Below is a small trained network, with its code and all its weights. Each question gives an input and a class and asks what happens when units are switched off, that is, made to give their printed mean instead of their output.

import numpy as np


def w(rows, s, z=0):
    codes = np.array(rows[::2]) - 128.0
    scale = np.full(codes.shape[1], s)
    scale[-1] = z or s
    return codes * scale


def f(y):
    return np.maximum(y, 0)


def log_softmax(a):
    a = a - a.max(-1, keepdims=True)
    return a - np.log(np.exp(a).sum(-1, keepdims=True))


def net(x, mask):
    res = np.array(x, float).reshape(1, 4) / 4 @ E
    y = f(res @ A[0][:, :-1].T + A[0][:, -1])
    res = res + np.where(mask, y, B[0][:, -1]) @ B[0][:, :-1]
    return log_softmax(res[-1] @ U[:, :-1].T + U[:, -1])


A, B = {}, {}
E = w([
[156,114,121,88,187,136,157,66,255,37],'x0',
[198,247,253,124,136,129,57,130,138,126],'x1',
[103,129,137,217,80,252,103,76,137,106],'x2',
[129,129,125,130,130,130,128,138,134,128],'x3',
],0.0087)
A[0] = w([
[77,29,31,134,122,133,183,129,115,129,246],'N1',
[114,137,132,153,82,120,112,162,55,198,231],'N2',
[138,167,172,155,94,150,78,132,107,143,173],'N3',
[149,128,121,65,173,9,147,166,123,154,254],'N4',
[155,115,123,95,185,136,150,81,237,37,194],'N5',
[188,202,207,124,136,132,79,127,140,127,167],'N6',
[142,134,141,117,154,148,129,86,190,72,156],'N7',
[115,81,87,100,163,121,181,109,164,92,165],'N8',
[104,129,136,195,84,254,113,85,136,108,200],'N9',
[187,213,209,124,133,122,73,132,132,130,177],'N10',
[112,135,126,151,87,115,120,162,58,194,240],'N11',
],0.0086,0.0052)
B[0] = w([
[81,9,28,139,66,114,166,123,114,147,253],'N1',
[98,142,145,142,75,148,77,179,33,160,238],'N2',
[148,165,163,155,112,166,84,138,97,125,198],'N3',
[136,137,141,41,147,2,161,195,110,153,247],'N4',
[189,119,116,99,149,106,183,77,219,68,232],'N5',
[187,210,219,133,162,134,108,120,142,116,229],'N6',
[163,132,134,137,158,141,152,88,184,93,186],'N7',
[144,92,91,95,90,100,174,125,149,107,189],'N8',
[113,101,99,227,110,253,93,64,151,95,229],'N9',
[178,211,220,111,152,129,77,148,127,105,239],'N10',
[71,118,129,151,110,120,110,171,38,191,235],'N11',
],0.0082,0.012)
U = w([
[46,73,90,97,102,43,167,216,44,254,252],'0',
[27,61,66,218,65,215,83,117,74,186,146],'1',
[162,72,62,33,112,37,215,134,179,98,140],'2',
[112,63,55,165,79,200,163,55,208,50,76],'3',
[135,216,204,61,145,73,62,232,56,195,162],'4',
[141,197,191,198,62,216,32,146,76,118,98],'5',
[184,195,195,36,233,56,147,137,190,82,83],'6',
[184,175,174,193,216,202,110,42,208,83,54],'7',
],0.0039,0.0015)

Each question gives the input, the list of numbers given to net, and the class t.
The units are the neurons (one row each of A and B). Each row of codes is followed by its name. A weight is (code - 128) times the scale printed after its matrix; where a second scale follows, it is the last column's (A, B and U).
mask holds one flag per neuron, in row order. A switched-off neuron (its flag False) gives its mean, the last column of its row in B, instead of its output. The means were averaged over made-up inputs and are rounded, as every weight is.
A unit's drop is (log p(t) with every unit on - log p(t) with that unit switched off) / (log p(t) with every unit on - log p(t) with every unit switched off).
The circuit of an input: a set's keep is (log p(t) with only the set's units on - log p(t) with every unit switched off) / (log p(t) with every unit on - log p(t) with every unit switched off). Starting from all 11 units, units are removed one at a time, each time the one whose removal leaves the highest keep (on an exact tie, the one counted first), for as long as the keep stays at least 0.8.
units of the circuit, in order: the units of the circuit, biggest drop first
unit that matters most: the unit with the biggest drop
k most important neurons: the k neurons with the biggest drops, biggest first
drop of u: that unit's drop, to one decimal
input [-7,-2,1,-4], class 1: units of the circuit, in order => (N4, N10)
input [3,0,5,-8], class 3: 2 most important neurons => (N10, N6)
input [-3,-1,1,-3], class 1: 2 most important neurons => (N4, N10)
input [2,7,0,2], class 6: unit that matters most => N9
input [1,6,4,5], class 7: 2 most important neurons => (N2, N11)
input [1,8,4,-2], class 7: units of the circuit, in order => (N2, N11, N4)
input [2,1,3,-3], class 7: units of the circuit, in order => (N1, N2, N4)
input [2,-7,1,3], class 3: 3 most important neurons => (N4, N11, N2)
input [-6,0,3,-2], class 1: drop of N6 => 0.3
input [2,2,1,-5], class 7: drop of N4 => 0.4
input [4,-1,2,2], class 3: drop of N6 => 0.1
